Here is a tiny trained network, its code and every weight. The questions are about switching its units off for an input and a class, where a switched-off unit gives its printed mean instead of its output.

import numpy as np


def w(rows, s, z=0):
    codes = np.array(rows[::2]) - 128.0
    scale = np.full(codes.shape[1], s)
    scale[-1] = z or s
    return codes * scale


def f(y):
    return y / 2 * (1 + np.tanh(0.7978845608 * (y + 0.044715 * y**3)))


def log_softmax(a):
    a = a - a.max(-1, keepdims=True)
    return a - np.log(np.exp(a).sum(-1, keepdims=True))


def net(x, mask):
    res = np.array(x, float).reshape(1, 8) / 4 @ E
    y = f(res @ A[0][:, :-1].T + A[0][:, -1])
    res = res + np.where(mask, y, B[0][:, -1]) @ B[0][:, :-1]
    return log_softmax(res[-1] @ U[:, :-1].T + U[:, -1])


A, B = {}, {}
E = w([
[97,101,108,136,152,37,70,108],'x0',
[76,174,165,112,18,202,166,124],'x1',
[146,95,82,75,1,180,146,203],'x2',
[169,153,39,67,194,94,178,98],'x3',
[169,61,127,61,82,138,77,65],'x4',
[66,185,156,117,154,108,207,69],'x5',
[171,118,120,46,163,97,124,65],'x6',
[69,189,131,175,113,100,161,186],'x7',
],0.01)
A[0] = w([
[165,80,49,64,139,112,62,154,157],'N1',
[130,46,114,225,153,70,104,148,248],'N2',
[91,150,168,182,87,180,173,241,180],'N3',
[142,113,171,183,177,42,61,141,170],'N4',
[169,83,184,120,101,145,123,70,171],'N5',
[39,210,98,125,186,131,167,109,234],'N6',
[117,89,221,113,100,167,120,75,175],'N7',
[82,170,143,137,157,165,153,91,191],'N8',
[113,125,68,94,167,161,167,103,174],'N9',
[198,73,90,72,107,144,116,135,124],'N10',
[162,42,106,10,113,202,119,107,253],'N11',
],0.011,0.0053)
B[0] = w([
[189,77,186,120,142,146,128,120,215],'N1',
[111,122,100,146,178,161,66,146,224],'N2',
[94,159,217,206,62,181,151,197,230],'N3',
[138,122,116,188,174,94,90,168,232],'N4',
[79,110,67,73,115,131,77,113,189],'N5',
[152,151,168,162,119,78,208,85,232],'N6',
[4,125,15,129,62,100,91,76,196],'N7',
[88,141,108,138,122,108,162,100,187],'N8',
[193,153,123,131,81,70,197,138,171],'N9',
[202,144,45,84,113,160,116,176,198],'N10',
[187,84,77,72,48,190,105,89,249],'N11',
],0.012,0.016)
U = w([
[37,151,188,196,38,228,151,208,130],'0',
[112,188,113,119,162,75,216,72,183],'1',
[126,105,93,193,229,84,44,171,253],'2',
[211,62,70,47,71,225,93,112,12],'3',
[1,89,75,77,81,145,95,27,14],'4',
],0.011,0.0041)

Each question gives the input, the list of numbers given to net, and the class t.
The units are the neurons (one row each of A and B). Each row of codes is followed by its name. A weight is (code - 128) times the scale printed after its matrix; where a second scale follows, it is the last column's (A, B and U).
mask holds one flag per neuron, in row order. A switched-off neuron (its flag False) gives its mean, the last column of its row in B, instead of its output. The means were averaged over made-up inputs and are rounded, as every weight is.
A unit's drop is (log p(t) with every unit on - log p(t) with that unit switched off) / (log p(t) with every unit on - log p(t) with every unit switched off).
The circuit of an input: a set's keep is (log p(t) with only the set's units on - log p(t) with every unit switched off) / (log p(t) with every unit on - log p(t) with every unit switched off). Starting from all 11 units, units are removed one at a time, each time the one whose removal leaves the highest keep (on an exact tie, the one counted first), for as long as the keep stays at least 0.8.
units of the circuit, in order: the units of the circuit, biggest drop first
unit that matters most: the unit with the biggest drop
top k neurons: the k neurons with the biggest drops, biggest first
drop when u is switched off: that unit's drop, to one decimal
input [-3,-4,-2,-8,3,-2,0,3], class 2: units of the circuit, in order -> [N4 N2]
input [-7,6,-2,-8,4,6,7,3], class 4: unit that matters most -> N7
input [-3,3,-3,-6,2,-5,-7,-8], class 4: top 2 neurons -> [N7 N5]
input [-3,0,6,-4,-6,-6,6,0], class 0: top 2 neurons -> [N3 N5]
input [6,-8,6,-8,5,-8,-8,4], class 2: top 2 neurons -> [N2 N4]
input [-8,1,2,-2,6,4,-5,-2], class 4: top 4 neurons -> [N7 N5 N11 N1]
input [8,-7,4,-5,-5,-2,5,-7], class 2: top 2 neurons -> [N4 N2]
input [-8,-7,-6,-8,-2,-6,-3,-1], class 2: top 2 neurons -> [N4 N2]
input [-6,7,-5,1,7,1,-6,-1], class 4: drop when N7 is switched off -> 0.3
input [6,6,-1,6,-7,-3,6,-2], class 1: drop when N5 is switched off -> 0.0
input [4,0,-5,6,7,8,6,-4], class 3: drop when N11 is switched off -> 2.9
